Here is a tiny trained network, its code and every weight. The questions are about switching its units off for an input and a class, where a switched-off unit gives its printed mean instead of its output.

import numpy as np


def w(rows, s, z=0):
    codes = np.array(rows[::2]) - 128.0
    scale = np.full(codes.shape[1], s)
    scale[-1] = z or s
    return codes * scale


def f(y):
    return np.maximum(y, 0)


def log_softmax(a):
    a = a - a.max(-1, keepdims=True)
    return a - np.log(np.exp(a).sum(-1, keepdims=True))


def net(x, mask):
    res = np.array(x, float).reshape(1, 6) / 4 @ E
    y = f(res @ A[0][:, :-1].T + A[0][:, -1])
    res = res + np.where(mask, y, B[0][:, -1]) @ B[0][:, :-1]
    return log_softmax(res[-1] @ U[:, :-1].T + U[:, -1])


A, B = {}, {}
E = w([
[146,144,130,124,135,144,107],'x0',
[250,18,56,201,130,144,140],'x1',
[126,192,134,253,72,36,39],'x2',
[194,178,137,107,249,18,178],'x3',
[186,224,50,73,21,113,193],'x4',
[137,137,124,125,136,139,113],'x5',
],0.0054)
A[0] = w([
[194,166,70,99,62,115,160,141],'neuron 1',
[155,150,125,114,187,74,161,13],'neuron 2',
[141,97,146,34,188,184,188,132],'neuron 3',
[246,36,36,205,129,143,141,107],'neuron 4',
[41,220,175,58,150,97,143,98],'neuron 5',
[73,109,111,118,48,232,74,87],'neuron 6',
[87,67,177,158,187,134,83,105],'neuron 7',
[117,86,122,39,154,207,180,103],'neuron 8',
[31,195,197,52,114,104,119,54],'neuron 9',
[169,187,82,102,72,118,170,105],'neuron 10',
[116,181,138,250,72,50,62,102],'neuron 11',
[108,179,159,199,101,74,80,76],'neuron 12',
[187,160,136,106,221,41,159,56],'neuron 13',
[194,149,71,122,58,125,176,117],'neuron 14',
[116,174,132,231,94,50,54,107],'neuron 15',
[162,162,70,70,62,96,142,110],'neuron 16',
[116,64,173,179,202,135,101,97],'neuron 17',
[153,163,73,105,71,137,136,110],'neuron 18',
[179,182,73,111,68,130,169,143],'neuron 19',
[120,79,122,25,155,214,181,101],'neuron 20',
[180,157,159,94,211,42,162,85],'neuron 21',
[46,199,194,62,120,104,121,49],'neuron 22',
[123,99,121,44,172,203,190,109],'neuron 23',
[83,64,199,174,194,107,60,100],'neuron 24',
[175,178,86,93,58,115,173,109],'neuron 25',
[104,58,195,167,213,137,90,83],'neuron 26',
[147,193,86,93,72,116,165,85],'neuron 27',
[174,171,132,129,224,60,171,28],'neuron 28',
[71,87,129,137,5,241,100,62],'neuron 29',
[120,86,126,40,172,201,188,44],'neuron 30',
[147,197,91,66,62,103,157,67],'neuron 31',
[223,31,41,198,130,125,157,41],'neuron 32',
[8,228,191,60,137,108,130,77],'neuron 33',
[232,79,67,177,166,109,169,91],'neuron 34',
[96,76,187,166,211,137,90,91],'neuron 35',
[84,78,133,143,2,244,97,77],'neuron 36',
[95,63,199,155,212,141,85,75],'neuron 37',
[161,199,56,119,57,109,187,71],'neuron 38',
[142,128,141,121,127,130,117,7],'neuron 39',
[119,87,136,19,181,204,183,73],'neuron 40',
[71,99,130,157,13,211,78,34],'neuron 41',
[174,174,147,101,222,38,157,60],'neuron 42',
],0.0051,0.0011)
B[0] = w([
[77,134,180,134,168,186,169,202],'neuron 1',
[106,127,67,116,175,92,107,167],'neuron 2',
[192,196,108,197,59,74,146,214],'neuron 3',
[164,26,191,33,73,163,40,254],'neuron 4',
[159,49,163,53,97,137,52,206],'neuron 5',
[98,118,65,110,178,63,104,206],'neuron 6',
[88,158,162,150,157,181,175,196],'neuron 7',
[199,184,121,194,69,74,143,209],'neuron 8',
[165,47,181,69,90,141,61,199],'neuron 9',
[77,148,169,141,159,180,173,191],'neuron 10',
[219,197,131,203,44,77,152,239],'neuron 11',
[193,166,135,174,58,76,133,197],'neuron 12',
[76,122,45,95,187,64,92,202],'neuron 13',
[98,129,168,120,153,182,155,198],'neuron 14',
[206,189,146,206,52,79,159,229],'neuron 15',
[79,147,162,156,164,187,179,189],'neuron 16',
[76,148,180,131,166,195,191,199],'neuron 17',
[85,139,150,123,161,169,166,179],'neuron 18',
[80,138,174,140,171,180,168,199],'neuron 19',
[198,183,113,196,67,81,145,218],'neuron 20',
[88,123,41,107,199,78,99,200],'neuron 21',
[165,49,175,62,85,151,62,193],'neuron 22',
[186,179,126,191,65,81,145,209],'neuron 23',
[90,156,179,159,147,189,192,209],'neuron 24',
[61,169,179,149,172,198,183,195],'neuron 25',
[66,160,180,151,170,193,183,208],'neuron 26',
[79,142,173,134,165,191,168,185],'neuron 27',
[91,124,52,96,179,73,113,194],'neuron 28',
[67,128,2,92,224,41,79,223],'neuron 29',
[193,190,140,189,63,79,147,205],'neuron 30',
[77,135,171,130,167,190,166,190],'neuron 31',
[160,54,190,67,96,157,55,234],'neuron 32',
[181,34,192,52,74,150,46,216],'neuron 33',
[154,51,149,47,100,132,53,213],'neuron 34',
[75,166,172,148,166,192,204,201],'neuron 35',
[79,130,28,86,207,65,99,228],'neuron 36',
[70,159,174,154,167,197,193,206],'neuron 37',
[79,158,162,148,153,190,181,202],'neuron 38',
[124,133,124,116,128,128,131,128],'neuron 39',
[202,192,128,196,44,81,147,216],'neuron 40',
[98,139,24,106,192,62,99,211],'neuron 41',
[84,120,49,103,188,70,92,203],'neuron 42',
],0.0056,0.0047)
U = w([
[70,157,172,160,169,225,198,131],'0',
[204,188,116,215,42,67,149,87],'1',
[85,120,10,97,198,64,102,254],'2',
[163,36,181,59,78,162,70,7],'3',
],0.013,0.00071)

Each question gives the input, the list of numbers given to net, and the class t.
The units are the neurons (one row each of A and B). Each row of codes is followed by its name. A weight is (code - 128) times the scale printed after its matrix; where a second scale follows, it is the last column's (A, B and U).
mask holds one flag per neuron, in row order. A switched-off neuron (its flag False) gives its mean, the last column of its row in B, instead of its output. The means were averaged over made-up inputs and are rounded, as every weight is.
A unit's drop is (log p(t) with every unit on - log p(t) with that unit switched off) / (log p(t) with every unit on - log p(t) with every unit switched off).
The circuit of an input: a set's keep is (log p(t) with only the set's units on - log p(t) with every unit switched off) / (log p(t) with every unit on - log p(t) with every unit switched off). Starting from the 12 units with the biggest drops (on a tie, the unit counted first), units are removed one at a time, each time the one whose removal leaves the highest keep (on an exact tie, the one counted first), for as long as the keep stays at least 0.8.
units of the circuit, in order: the units of the circuit, biggest drop first
top k neurons: the k neurons with the biggest drops, biggest first
drop when u is switched off: that unit's drop, to one decimal
input [0,-8,4,-7,2,-6], class 3: units of the circuit, in order	neuron 33
input [0,7,5,4,1,-6], class 3: units of the circuit, in order	neuron 4; neuron 32
input [-8,-7,0,6,5,-6], class 3: units of the circuit, in order	neuron 33; neuron 5
input [0,8,1,8,-8,0], class 0: top 2 neurons	neuron 26; neuron 17
input [6,-6,3,5,-1,0], class 3: units of the circuit, in order	neuron 33; neuron 5
input [-6,-7,-4,-6,5,2], class 3: top 4 neurons	neuron 33; neuron 9; neuron 22; neuron 5
input [-4,-8,1,-3,-7,4], class 3: top 4 neurons	neuron 33; neuron 9; neuron 22; neuron 5
input [8,6,-1,-6,4,1], class 2: top 2 neurons	neuron 29; neuron 36
input [6,-8,-4,-8,5,-2], class 2: top 4 neurons	neuron 29; neuron 36; neuron 41; neuron 6
input [-7,-8,-4,-6,6,-1], class 3: top 2 neurons	neuron 33; neuron 9
input [5,-6,-2,3,5,-1], class 3: top 2 neurons	neuron 33; neuron 5
input [6,0,-2,-7,5,-1], class 2: top 2 neurons	neuron 29; neuron 36
input [-8,1,-7,6,5,-3], class 1: drop when neuron 3 is switched off	0.3
input [-3,-5,-8,-7,1,-8], class 1: drop when neuron 8 is switched off	0.1
input [6,-3,-3,5,-4,-4], class 2: drop when neuron 41 is switched off	-0.1
input [5,5,-4,-8,0,-8], class 2: drop when neuron 16 is switched off	0.0
input [8,4,1,-2,-1,2], class 3: top neuron	neuron 4
